What can hang from each mark:
rano: moru nefav vivuz
moru: dovov pera semu
zubi: mozodi vitun
semu: dovov vivuz zubi
vitun: semu
nefav: semu vitun vivuz
pera: mozodi zubi
dovov: moru pera rano
tulo: mozodi nefav vitun
mozodi: moru pera tulo

Each row was made from one small tree. Brackets hold a mark, then the marks that hang from it, in alphabetical order. Every link used is in the known rows. Write each row's tree.
Each row is shifted at random along 5 fixed directions that mean nothing.
Known rows:
{rano {moru dovov {pera mozodi}} {nefav semu vitun vivuz}}: [ 0.07 -1.02 -0.05  1.35  0.46  0.92  2.99 -3.28  0.68  0.03 -1.06 -1.62
 -0.58 -1.17  0.98  0.76  2.99 -2.41 -1.11  1.92  0.40 -1.32 -0.02  2.65
 -0.25 -2.33 -1.05 -0.21  1.17 -0.26  1.64  2.03 -1.56  1.17 -0.52 -1.27
  0.73 -0.05  3.49  2.22  2.27  1.53  0.12]
{dovov {moru pera {semu vivuz zubi}} {rano {nefav vitun}}}: [-0.85 -1.08 -2.28  1.81  0.90  2.83  1.90 -0.72  0.94  2.93 -0.24 -1.30
  2.22 -2.28 -1.03 -0.85 -0.11  1.11  0.59  0.34 -0.56 -2.41  1.74 -0.47
 -0.30 -0.17 -1.11 -0.52  1.49 -0.61  1.61  1.40  1.64 -0.99  0.79 -1.54
  0.50  1.29  1.24  1.46 -0.71 -1.66 -0.21]
{dovov {moru {semu {zubi vitun}}} pera {rano nefav vivuz}}: [ 0.16 -2.40  1.41  0.00 -0.27  2.32 -1.30  0.03  1.57  3.47 -0.26 -1.06
  3.23 -0.31  1.54 -1.32 -2.73  1.82  1.16  0.03 -1.69 -1.08  0.27 -1.11
 -0.31  0.51 -0.99 -0.35  0.05  0.16  2.76  1.17  4.37 -0.93  1.21 -0.22
 -0.80  4.77 -0.15  1.70 -1.30 -0.25  1.84]
{pera {zubi {mozodi {tulo {nefav {semu dovov}} vitun}}}}: [-0.67 -2.44  1.56 -0.62  0.32  2.95 -1.50  0.09  1.31  1.09 -1.89  0.63
  2.81  2.20  1.91 -0.13 -2.92  0.19  3.11  0.12 -0.89  0.02 -1.40  0.51
  0.06 -0.61  0.22  1.15 -0.45 -0.76  1.36  0.59  4.31 -0.61  1.74  1.01
 -0.62  2.97 -1.83  0.39  1.43  0.89  2.25]
{nefav {semu vivuz {zubi {mozodi pera} vitun}}}: [-1.10 -0.50 -3.08  3.25  1.43  3.44  2.55 -2.24  0.77 -0.79 -2.35 -1.89
  1.45  1.52 -1.50 -0.36  0.55 -2.95  0.19  0.96  1.29 -2.81  2.73  0.64
  0.62 -0.97 -2.41  1.02  2.03 -1.70  2.69  0.73  0.60 -1.56  1.33 -1.92
  0.46 -1.83  3.36 -1.43 -0.23 -2.15  0.70]
{tulo {mozodi pera} {nefav vitun}}: [-1.47 -0.71 -0.04 -0.03  1.56  3.87  1.19  0.41  0.95  1.06 -0.90  1.19
  1.84  1.04  2.63  0.02 -1.31  1.20  3.13  0.65 -1.72  0.73 -1.12 -2.71
  1.69 -2.19  0.43 -2.66 -1.75 -0.19  1.53  1.76  4.81 -2.02  0.91  2.14
  0.20  3.27 -1.52  1.71  1.81 -0.06  0.16]
{zubi {mozodi {moru dovov pera} {tulo nefav}} vitun}: [ 1.17 -2.54  1.51 -0.44  2.13  0.70 -1.27 -3.34  0.85  1.05 -1.57 -1.11
  2.17  2.75  0.40  2.22 -1.20 -0.38  2.41  2.16 -1.55 -0.05  0.48 -1.04
  0.81 -2.18 -1.72 -0.54 -0.72 -0.70  0.79  0.47  2.51  0.04  0.75  0.90
 -3.16  1.21 -0.09  2.43  0.24 -0.88  0.21]
{moru dovov {pera mozodi zubi}}: [ 0.44 -1.04  1.08  0.53  2.24  0.79  0.49 -3.14  1.02 -0.96 -2.73 -1.98
 -0.02  0.05  2.46  2.07  0.82 -2.08  2.75  2.33 -0.01  0.83  0.24  1.04
  1.12 -2.20 -0.46 -1.04  0.92 -1.20  0.91  1.19  0.92  0.28 -0.09  0.97
 -0.60  1.59  0.76  0.18  1.87  1.31  0.28]
{tulo {mozodi moru {pera zubi}} nefav {vitun semu}}: [-0.23 -1.90 -0.86  1.79  2.13  3.24  0.85 -0.38  1.90  2.56 -1.29  0.73
  0.69  2.01  0.02  3.32 -0.26 -0.41  2.29  1.85 -0.65 -0.18  2.07  0.26
 -0.51 -0.65  0.21  0.34 -0.96  0.65  0.04  0.48  1.61  1.60  1.40  0.74
 -2.17  0.15  1.02  2.82  2.51 -3.54 -2.04]
{dovov {pera {mozodi {moru {semu vivuz}} {tulo {nefav vitun}}}}}: [ 0.66 -2.15  0.88 -1.22  2.06  0.81 -0.72 -1.27  1.92  3.25 -0.61 -0.87
  1.58  1.94  1.24  2.29 -2.10  2.73  1.90  2.12 -1.46  0.91  0.94 -0.72
  1.29 -0.01 -0.81 -0.98 -1.83  0.27  0.35  0.43  4.65 -0.05  1.14 -0.26
 -2.81  3.35 -0.69  2.32  0.15 -0.80  1.13]
{zubi {vitun {semu {dovov pera}}}}: [ 0.09 -2.44  0.52 -0.40  0.55  2.26 -1.81 -1.12  2.24  2.74 -2.82 -1.00
  2.31  2.65  0.05  0.24 -2.14  0.53  0.00  1.82  0.32  1.55  1.04  0.63
  1.59  0.84 -0.73 -0.31 -0.93  0.22  1.56 -0.62  4.05  0.19  1.26 -0.34
 -2.58  2.83 -1.01  2.03 -0.52 -0.94  2.09]
{mozodi {pera {zubi vitun}} {tulo {nefav vivuz}}}: [ 1.89 -3.27  2.86  0.28  2.17 -0.46 -1.16 -2.34  1.25  2.56 -0.50  0.89
  0.05  3.22  1.28  4.22  0.00 -0.31  1.05  3.64 -0.80  0.10  0.79  0.21
 -0.39 -2.76  0.00 -0.06 -1.84 -0.72  1.00  0.41  0.52  1.54  1.84  0.57
 -3.89  1.55  2.89  4.67  1.17 -0.50 -0.64]
{pera {mozodi {moru dovov} tulo} {zubi {vitun {semu vivuz}}}}: [ 0.16 -2.38 -0.99  0.89  0.41  0.72  0.60 -1.48  2.58  2.70 -2.27 -1.50
  1.24  1.86 -1.34 -0.93 -1.55  0.39  1.29  0.63 -0.38 -0.27  2.01  0.33
  0.51  1.38  0.71  0.38  0.93  0.13 -0.11  0.18  1.89  0.75  0.90 -0.40
 -2.43  1.06  0.40  1.11  0.08 -2.97  0.07]
{zubi {mozodi moru} {vitun {semu vivuz}}}: [-2.26 -1.26 -5.13  3.58  0.09  4.66  3.02 -0.95  2.21  1.62 -2.90 -1.22
  2.63  1.49 -3.77 -2.98 -0.57 -0.57 -0.30  0.40  0.41 -1.23  3.45 -1.02
  0.86  1.38 -0.96 -0.15  1.20 -0.20  1.92  0.78  1.88 -1.75  1.02 -0.70
 -0.11 -1.02  0.95  0.42 -0.92 -5.29 -1.12]
{zubi {mozodi moru pera {tulo {nefav {semu dovov}} vitun}}}: [-0.01 -2.85  0.48  0.07  1.44  1.90 -0.57  1.11  0.59  2.80 -0.36  1.30
  2.62  2.45  0.86  0.68 -2.55  1.48  3.59 -0.09 -2.09 -1.16 -0.49 -1.50
  0.48 -0.68 -0.19  0.29 -1.01  0.61  0.86  1.06  3.44 -1.31  1.63  1.17
 -2.07  1.53 -1.33  2.13  1.20 -1.63  0.81]
{tulo {mozodi moru} nefav {vitun {semu vivuz}}}: [-0.70 -1.05 -0.47  0.50  2.26  3.71  0.45  0.11  2.30  1.83 -1.02  0.30
  0.76  1.37  1.28  2.53 -0.98  0.00  2.11  1.67 -1.70  0.02  0.65 -1.45
  0.12 -2.14  0.26 -0.55 -0.77  0.87  0.02  1.19  2.72  0.91  1.88  0.28
 -2.74  1.28  0.24  3.75  3.01 -2.28 -0.55]
{mozodi {pera zubi} {tulo {nefav vivuz} vitun}}: [-1.34 -2.70  1.84 -0.75  1.29  2.27 -0.63 -0.50  1.11  2.66 -1.59 -0.07
  3.05  3.37  1.44  1.24 -1.90  1.36  1.71  2.22 -0.57  1.41  1.40  0.83
  0.70 -0.46 -0.69 -0.38 -2.65 -0.68  1.82 -0.10  4.99  0.72  1.20  1.65
 -2.06  2.68 -0.40  1.00  1.18 -1.20  0.38]
{dovov moru {pera mozodi} {rano nefav}}: [-1.12 -1.28 -0.10  1.00  0.48  3.57  0.88  0.37  1.11  0.58 -0.93 -2.04
  2.48 -0.37  1.92 -2.38 -1.72 -0.99  2.73  0.03 -1.10 -0.38  0.01 -0.43
 -0.03  0.65 -1.49 -1.00  0.56  0.32  3.19  0.81  4.18 -0.76  1.29  1.21
  1.49  4.47 -0.75 -0.31  0.40 -0.63  1.73]
{moru {dovov {rano vivuz}} {pera {mozodi {tulo vitun}}}}: [ 1.67 -2.87  2.61  1.05  0.18  0.09 -0.30 -0.57  1.60  3.05 -0.28  0.53
  1.27 -0.67  1.28  1.45 -1.06  0.48  1.47  0.90 -2.22 -0.58 -1.19 -0.08
 -1.21 -0.16  0.81  1.80  1.02  0.28  0.03  1.83  0.84  1.01  0.92  0.85
 -2.72  1.57  0.35  5.19  1.23 -0.72 -0.82]
{zubi {vitun {semu dovov}}}: [-0.69 -1.50 -1.80  1.91  0.96  2.77  0.78 -0.17  1.45  0.88 -2.26  0.13
  0.91  0.29 -0.52 -0.80 -0.37 -1.60  1.33  0.68 -0.33 -1.04 -0.29 -0.94
  0.68 -1.10  0.31 -0.90  1.88 -0.33  1.68  1.44  0.58 -1.50  1.53  0.68
 -0.29  0.60  0.41  2.27  1.06 -1.17  0.14]
{nefav {vitun {semu {zubi {mozodi {moru dovov}}}}} vivuz}: [ 0.17 -0.27 -1.16  1.50  1.90  2.54  1.67 -2.54  1.40 -0.46 -2.37 -2.84
  0.57  1.99 -0.65 -0.82  0.99 -3.04  0.29  1.01  1.25 -1.52  2.09  1.58
  1.24 -1.90 -2.41 -0.12  1.67 -0.83  2.70  0.50  0.19  0.59  0.24 -1.82
 -0.06 -1.55  2.88 -0.79  1.60 -0.27  1.17]
{moru {dovov {pera mozodi}}}: [ 1.47 -2.66  2.68 -0.21 -0.14  0.17 -1.18 -0.23  1.96  3.02 -1.03  1.09
  0.92  0.45  1.98  1.13 -1.71  1.37  1.33  1.23 -1.69  1.60 -1.33 -0.06
  0.41  0.12  1.26  0.65 -0.23  0.65 -0.02  1.66  1.91  0.52  0.95  0.57
 -2.65  3.63 -1.28  5.47  0.60  0.19  0.48]
{tulo {nefav {vitun {semu {dovov moru}}} vivuz}}: [ 0.59 -1.87  0.74 -0.79  1.80  2.79 -0.38 -1.29  2.60  2.32 -1.23 -0.67
  0.90  1.60  1.64  0.86  0.14  0.74  0.43  2.58  0.33  1.36  1.08  0.00
  1.21 -2.08 -0.28 -2.03 -2.30  0.42  1.51  0.25  2.40  0.87  0.84 -1.00
 -1.82  2.84  0.51  2.92  1.96  0.58  1.47]
{rano {moru dovov pera semu} vivuz}: [-2.37 -1.08 -0.75 -0.74  0.75  2.66  0.83 -2.09  0.99  0.98 -2.40 -3.08
  3.67 -1.20  1.61 -1.73 -0.36  1.41  1.20  1.64 -1.07  0.88  1.30 -0.43
  2.35 -0.56 -1.69 -3.04 -0.02 -0.32  2.76  2.30  4.58 -1.46 -1.63  1.46
 -0.11  2.00 -1.76 -0.62  0.02  0.36  0.78]
{nefav {vitun {semu {dovov rano} zubi}}}: [ 0.15 -1.70 -0.05  0.03  0.56  2.81 -0.93  0.53  2.25  3.29 -1.79 -0.22
  2.15  0.97  0.94 -2.37 -2.09  1.78  1.49 -0.09 -0.13 -0.03 -0.30 -0.79
  1.58  0.26  0.70 -1.64 -0.31 -0.18  1.71  0.36  4.42 -0.95  1.26 -0.53
 -0.66  3.34 -1.87  1.44 -0.13  0.50  2.75]
{moru pera {semu {dovov {rano vivuz}}}}: [ 0.15 -1.86 -0.27  0.45  1.97  2.75 -0.35 -2.28  1.51  1.92 -1.80 -2.46
  2.65 -0.22  1.23  0.67  0.01  0.71  1.22  2.64 -0.13  0.45  1.61  0.12
  1.35 -0.57 -1.71 -1.98 -0.26 -0.70  2.22  0.88  3.24 -0.58 -0.33  0.10
 -1.53  1.37 -0.41  0.77 -0.50  0.22  1.12]
{nefav {vitun {semu {dovov pera rano} zubi}} vivuz}: [ 0.77 -1.39 -0.31  1.58  0.69  2.54  0.72  0.68  1.51  2.00 -0.72 -0.69
  0.70 -0.25 -0.42 -0.36  0.39 -0.99  0.25  0.22  1.08 -1.91  0.90  1.55
 -0.07 -0.28 -0.68  1.03  1.94 -0.13  2.51  0.19  0.21  0.77  1.26 -1.72
 -0.30  0.54  2.44  1.82  0.96 -0.69  0.88]
{nefav {semu {dovov moru {pera mozodi zubi} rano}} vitun}: [ 3.95 -2.90  1.45  1.06  1.17  0.67 -0.37  0.24  3.05  4.75 -0.24  1.12
  0.36 -0.18  3.14  1.41 -0.31  4.62  2.98  1.38 -0.77  2.03  1.36 -3.74
  2.17 -1.28  2.91 -2.59 -4.49  0.80 -0.74  0.08  2.82 -1.25 -0.02 -1.29
 -1.52  6.56  0.50  4.02  0.46 -0.05  0.19]
{moru pera {semu zubi}}: [-1.33 -1.61 -0.89  0.23  0.63  2.59 -0.47 -0.59  1.02  2.85 -2.46 -0.14
  3.13 -0.34  0.11 -0.39 -1.97  2.39  1.41  0.51 -1.01  0.86  0.71 -0.05
  1.56  0.63 -0.06 -1.70  0.33 -0.86  1.34  1.57  3.93 -1.70  0.30  0.97
 -0.52  2.31 -2.10  1.79 -0.74 -1.14  0.08]
{semu {dovov moru pera {rano nefav}} vivuz {zubi vitun}}: [-0.23 -2.09 -2.05  1.60  0.11  3.00  0.73  0.41  1.49  3.94 -0.01 -1.24
  3.07 -0.46 -1.62 -2.02 -0.52  0.86  0.29  0.73  0.64 -2.98  2.79 -0.48
 -0.50  0.88 -1.40  1.47  0.40  0.20  1.30 -0.31  2.36 -0.48  1.67 -2.66
 -1.24  1.83  1.45  1.28 -1.83 -2.62  1.48]
{zubi {mozodi tulo} {vitun semu}}: [-0.67 -1.08  0.52  0.46  0.99  2.31 -0.91 -1.17  1.46 -0.49 -3.03 -1.06
  1.85  2.59  0.92 -1.64 -3.19 -1.76  2.26  0.01 -1.70  0.21 -1.18 -1.73
  1.40 -0.93 -0.46 -1.50  1.08 -0.65  2.93  0.87  4.08 -1.78  1.85  1.91
 -0.44  2.55 -0.71  0.38  0.65 -0.48  1.72]
{mozodi moru pera {tulo {nefav {semu dovov} vitun}}}: [ 0.78 -3.47 -0.02  0.04  1.49  0.78 -0.17  0.27  0.73  4.23  0.40  1.18
  1.73  2.65 -0.67  1.08 -1.27  1.02  1.36  1.09 -1.02 -1.51  0.10  1.02
 -0.26 -0.14 -0.75  0.75 -0.74  0.56  0.99  0.71  1.10  0.73  1.73 -0.15
 -2.47  0.05 -0.11  3.98  0.87 -0.79  1.14]
{rano {moru dovov {pera mozodi}} {nefav semu vitun} vivuz}: [ 1.27 -0.90 -0.06  1.04  1.65 -0.08  2.37 -3.50  1.81  2.07 -1.07 -1.17
 -0.37 -1.42  2.53  1.19  3.55  1.42  0.10  3.89 -0.61  0.24  1.48 -2.37
  2.13 -3.51  0.74 -3.87 -2.80  0.25  0.01  2.47  1.13 -1.05 -1.75 -1.17
 -0.52  2.15  2.65  2.96  1.37  1.79 -0.26]
{semu vivuz {zubi {mozodi moru pera {tulo nefav}}}}: [ 0.67 -1.69  0.02  0.11  3.07  0.49 -0.57 -1.04  1.06  2.73 -0.14 -0.49
  1.31  2.79  0.24  1.53 -0.94  0.68  2.55  2.28 -1.23 -2.07  2.02 -1.48
  0.54 -1.52 -1.32 -0.11 -0.89  0.16  0.83  0.76  2.79 -0.16  1.94 -0.66
 -3.83  0.16  1.11  1.98 -0.04 -1.84  1.09]
{zubi mozodi {vitun semu}}: [-1.54 -1.62 -0.46  1.28 -0.92  3.61 -0.02 -0.18  1.92  0.78 -3.09  0.59
  2.20  1.50  0.07 -2.72 -3.16 -0.34  1.05 -0.97 -1.42  0.53 -1.51 -1.36
  0.78  0.51  0.78 -0.65  1.35 -0.28  2.52  1.70  3.55 -2.17  1.69  1.67
  0.16  2.87 -1.74  1.86  0.00 -1.46  0.63]
{pera {zubi mozodi {vitun {semu {dovov moru rano} vivuz}}}}: [-0.28 -2.36 -3.60  3.46 -1.06  4.39  1.82  0.01  3.20  3.30 -1.74 -0.33
  2.56 -0.44 -2.71 -3.31 -0.86  1.26  0.66 -0.47  0.72 -1.36  3.03 -1.53
 -0.23  2.07  1.21  0.93  0.78  0.19  0.89  0.15  1.65 -1.28  1.08 -1.72
 -0.52  1.52  0.63  1.20 -1.56 -4.77 -0.90]

Which tree is each row?
[ 2.51 -1.87  1.90  0.99  0.76 -0.84  0.48 -1.74  2.48  3.47 -0.18  0.77
 -1.53 -1.64  1.44  2.50  0.82  1.51  0.44  1.79 -1.84 -0.17 -1.14 -1.70
 -0.31 -1.66  2.77 -0.88  0.53  0.68 -1.26  2.16 -0.22  0.90  0.74 -1.16
 -2.85  2.67  1.41  6.72  1.01  0.06 -1.01] | {moru {dovov {rano {nefav {vitun {semu vivuz}}}}} {pera mozodi}}
[-0.38 -0.99 -2.01  1.47  1.77  2.47  2.05 -0.24  1.28  1.32 -1.13 -0.15
  0.75  0.06  0.46 -0.28  0.89 -0.14  0.73  1.62  0.12 -0.95  0.63 -1.10
  1.59 -2.64 -0.11 -1.13 -0.02 -0.62  1.31  1.52  0.59 -1.58  0.87 -1.37
 -0.20  0.38  1.50  2.07  1.44  0.64  1.17] | {nefav {semu dovov vivuz} vitun}
[ 1.43 -1.24 -0.54  0.83  2.86 -0.25  0.69 -3.63  1.93  1.88 -2.19 -2.16
  0.69 -0.67  0.58  3.09  1.19  1.73  2.40  3.62 -0.37  1.30  3.38 -1.30
  2.26 -1.36  0.65 -2.33 -0.84 -1.12 -1.29  0.74  1.79 -0.44 -0.98 -0.47
 -2.42  1.19  1.36  1.31  0.18 -1.43 -1.57] | {moru dovov {pera {mozodi tulo} zubi} {semu vivuz}}
[-1.90 -1.55 -1.34  1.62  0.71  2.65  1.26  0.60  1.27  1.36 -2.79  0.37
  1.78  0.78  0.58 -1.51 -1.64  1.13  2.96 -0.20 -1.21  0.64  0.62 -2.90
  2.09 -0.36  1.58 -3.15  0.02 -0.49  2.11  1.52  3.62 -2.91  0.67  2.65
  0.58  3.18 -0.70  0.11  0.52 -2.45 -1.12] | {mozodi {pera {zubi {vitun semu}}}}
[-1.33 -1.82 -1.14  0.56  1.27  1.95  1.22  0.37  0.33  2.01 -1.52 -0.33
  2.83 -0.35  0.23 -1.16 -0.87  1.51  2.99  0.21 -2.02  0.32  0.57 -2.01
  1.91 -1.13 -0.17 -2.43  0.29  0.02  1.28  2.09  2.31 -1.67 -0.34  2.24
 -0.67  1.54 -1.67  2.14  0.81 -1.72 -1.03] | {mozodi {moru dovov pera}}
[ 1.63 -1.35 -2.58  3.54  1.34  1.90  1.27 -1.63  2.24  2.87 -0.85  0.67
  0.65 -0.92 -1.43  1.14  0.54  1.06  0.63  1.62 -0.69 -1.86  2.73 -3.48
  0.43 -1.88  0.60 -0.16  0.21 -0.53 -0.26  1.82 -0.57 -2.39  1.21 -2.36
 -1.73  0.43  3.10  4.35 -0.80 -3.27 -1.96] | {dovov {moru {semu vivuz {zubi mozodi vitun}}}}
[ 1.11 -1.93 -1.15  1.14  1.50  0.67  0.60 -0.09  2.08  3.25 -0.55 -1.10
  0.92 -0.04 -0.45  0.33  0.01  0.62  1.81  2.04  0.47 -0.89  3.12  0.15
  0.17  0.75 -0.06  1.47 -0.35  0.80 -0.22 -0.32  1.12  0.49  1.16 -1.65
 -2.42  1.46  1.87  1.47  0.14 -2.32  0.47] | {semu {dovov moru {pera {mozodi tulo} zubi}} vivuz}
[ 1.61 -2.76  0.18  2.73  0.36  1.29 -0.49 -2.31  1.68  3.23 -0.84 -1.01
  1.95  2.21 -2.23  0.76 -0.21 -2.03 -0.52  3.18  0.51 -1.35  2.66  2.51
 -2.02  1.47 -1.85  3.15  0.10 -0.47  1.77 -0.77  0.87  2.51  1.88 -1.39
 -1.99 -0.09  2.62  3.13 -1.50 -2.02  0.31] | {dovov {pera {zubi {mozodi tulo}}} {rano nefav}}
[ 0.05 -1.00 -1.00  2.20  2.39  2.36  0.52 -1.75  0.66  0.68 -2.26 -1.50
  2.27  2.96 -0.55  0.95 -0.68 -2.01  1.34  1.76  0.35 -1.35  2.69  0.61
  1.06 -0.84 -2.45  0.70 -0.26 -1.30  2.04 -0.18  2.52 -0.60  1.32 -0.84
 -0.54 -1.01  2.12 -0.54  0.66 -1.70  1.06] | {nefav {semu {zubi {mozodi pera {tulo vitun}}}}}
[ 0.24 -0.96  0.64 -0.51  0.86 -0.34  0.28 -0.72  1.22  2.00 -0.76 -0.14
  0.14 -3.31  2.82  0.76 -0.36  2.72  2.72  0.06 -2.35 -0.87 -1.20 -2.13
  1.29 -1.71  1.88 -1.71  1.64  0.38 -0.52  3.43  1.75 -1.76 -0.20  0.18
 -1.75  3.07 -0.70  3.03  0.76  0.39 -0.13] | {rano {moru dovov {pera mozodi} {semu vivuz zubi}}}
[-1.43 -0.94  0.17  0.00  1.19  2.15 -0.14 -0.10  0.90  0.45 -1.80 -0.44
  1.47  1.04  1.76 -1.16 -2.06 -0.60  1.78  0.21 -1.11 -1.27 -1.06 -1.36
  1.08 -2.26 -0.50 -0.68  1.29 -1.03  2.27  1.65  3.06 -1.89  2.17  0.37
 -0.94  2.48  0.04  0.91  0.61  0.67  2.30] | {semu vivuz {zubi vitun}}
[ 0.62 -0.20 -0.92  1.81  2.48  2.34 -0.12 -2.02  2.17  0.40 -2.92 -1.16
  0.45  1.45  0.78  0.37  0.22 -1.28  1.64  2.40 -0.02  0.12  1.79 -1.71
  1.95 -2.11 -0.21 -2.32 -0.26 -0.73  1.60  0.95  2.30 -1.20  0.96 -0.53
 -0.77  1.01  1.27  1.23  0.78 -0.48  0.79] | {vitun {semu {zubi mozodi}}}
[-0.95 -0.76 -2.15  1.19  0.80  3.28  1.03  1.89  2.10  4.21 -1.17  1.26
  1.62 -0.15 -0.44 -0.25 -1.09  2.55  1.44 -0.08 -0.37 -1.14  1.64 -1.63
  1.11  0.55  1.84  0.48 -0.14  1.11 -1.07  0.78  3.30 -1.02  1.23 -1.20
 -2.45  0.62 -0.21  2.34  0.77 -3.64 -0.33] | {tulo {mozodi pera} {vitun {semu dovov vivuz zubi}}}
[ 1.91 -2.13  0.22  1.54  3.19  1.41 -0.17 -2.55  1.12  1.09 -0.82 -2.36
  1.24  0.86  0.95  2.40  0.20 -1.60  2.53  2.69 -1.36 -0.43  1.30 -0.44
  0.64 -2.60 -2.16 -1.68  0.71 -0.85  1.85  1.24  0.16  0.82  0.45  0.25
 -1.91  0.15  0.93  3.07  1.01 -0.18  0.06] | {mozodi {moru {dovov rano} semu}}
[-0.33 -0.85 -0.25  0.48  1.77 -0.62  0.92 -1.71  0.54  1.41 -0.32 -1.02
 -0.35 -2.13  1.36  1.32  0.30 -0.38  1.64  1.80 -2.40 -2.11 -0.84 -0.77
 -0.35 -1.59  0.00 -1.15  1.97  0.50  0.64  2.82  0.84 -0.65  1.00  0.63
 -1.48  1.26  1.38  3.01  0.95 -0.08 -0.05] | {rano {moru {pera {mozodi tulo}} {semu vivuz}} nefav}
[-1.25 -2.31  0.65 -0.90  1.96  0.72 -0.36 -0.39  0.41  2.51 -1.31 -2.05
  3.12  2.12  0.53  0.69 -3.15  1.17  3.03  0.43 -1.73 -0.45  1.34  0.48
  1.10  0.16 -1.62  0.50  0.62 -0.29  1.28  0.58  3.98  0.22  0.73  1.08
 -2.73  0.91 -1.04 -0.64  0.62 -1.66  0.88] | {mozodi {moru dovov {semu vivuz}} {pera zubi} {tulo vitun}}
[ 0.53 -0.92  0.87  0.48  2.59  1.91  0.56 -1.92  1.05 -0.15 -0.84 -3.51
  1.62  0.35  2.32  1.51  0.91 -1.43  1.84  3.13 -0.55 -0.18  1.92 -0.82
  1.37 -3.08 -2.10 -1.90 -0.32 -0.94  2.40  0.57  2.38  0.65  0.20 -0.98
 -0.77  2.10  2.01  0.70  1.06  1.06  1.83] | {moru {dovov pera {rano {nefav {semu vivuz}}}}}
[-0.99 -1.24 -0.31  0.44  0.00  2.23  0.19  2.61  1.57  2.15 -0.22  0.00
  1.29 -2.38  2.33 -3.94 -1.07  0.78  2.85 -1.36 -1.88 -2.95 -1.81 -2.17
  0.09 -0.75  1.37 -1.55  2.38  1.19  2.85  3.05  2.49 -1.74  1.07  1.02
  0.00  2.79 -0.90  1.58  1.15  0.69  1.97] | {vitun {semu {dovov {rano moru vivuz}} zubi}}
[-0.91 -0.42 -0.44  1.19  3.58  4.37  1.05 -2.15  0.94 -0.55 -1.76 -1.16
  1.50  2.31  1.92  3.59  0.58 -2.46  2.36  3.60 -0.08  0.29  1.71 -0.33
  0.91 -3.11 -2.37 -1.04 -1.74 -0.90  1.44  0.31  3.30  0.24  1.20  0.88
 -0.97  0.27  1.18  0.68  2.64 -0.98 -0.09] | {tulo {mozodi pera} nefav vitun}
[ 1.12 -2.13 -0.11  1.33  1.58  1.62 -0.46 -2.23  2.30  1.81 -2.10  0.01
  1.25  0.84 -0.21  1.88 -0.63  0.83  2.55  1.87 -1.09  0.68  2.15 -2.63
  0.58 -1.22  1.03 -1.68 -1.36 -0.27  0.32  0.33  2.22 -0.74  0.81  0.74
 -1.64  2.82  1.11  2.52  0.48 -3.05 -2.06] | {dovov {moru {pera {zubi {mozodi {tulo nefav}} {vitun semu}}}}}
[ 1.40 -1.77  0.14  0.89  2.00  0.88 -0.45 -1.00  0.67  2.06 -0.94 -1.60
  2.73  0.77  0.01 -0.68 -1.29  0.65  3.62  0.24 -1.63 -1.42  1.42 -1.92
  1.23 -0.98 -1.09 -1.01  0.45 -0.47  1.23  0.58  2.71 -0.75  0.27  0.42
 -1.83  1.01 -0.16  1.16 -0.43 -1.72  0.34] | {semu {zubi {mozodi {moru {dovov rano} pera} tulo}}}
[-1.23 -1.34 -1.92  2.90  0.03  3.18  1.62  1.17  1.21  0.10 -1.29  2.14
  1.32 -0.81 -1.11 -1.41 -1.17 -1.03  3.16 -0.95 -2.42 -2.07 -1.52 -3.61
 -0.54 -1.11  1.79 -0.77  2.81 -0.51  1.66  2.90  0.73 -3.01  2.01  2.60
  1.25  1.11  0.26  3.27  1.35 -3.06 -2.48] | {zubi {mozodi {tulo nefav}} {vitun semu}}
[-2.32 -0.88 -2.03  0.52  0.40  3.98  1.46  0.75  1.29  1.52 -0.96 -3.31
  4.35 -1.18  0.41 -3.73 -2.79  1.62  3.15 -0.63 -1.46 -0.42  1.89 -1.57
  1.02  2.41 -1.45 -1.91  0.68  0.06  2.74  0.49  6.56 -2.06  0.57  0.93
  1.59  4.43 -1.64 -2.42 -1.04 -2.74  1.29] | {dovov {moru {semu vivuz}} {pera {mozodi tulo}} {rano nefav}}
[-1.14 -1.67 -1.25  1.28 -0.24  4.04  0.59  0.39  2.23  0.96 -2.75 -2.01
  2.24  0.01  0.25 -2.36 -1.51 -0.53  2.39 -0.37  1.08  0.26  1.10  1.90
  0.43  2.99 -0.08  0.22  1.71 -0.08  2.35 -0.29  3.89 -0.03  0.75  0.52
  1.06  2.93 -1.37 -1.98 -0.02 -1.63  1.41] | {vitun {semu {dovov {pera mozodi zubi} rano}}}
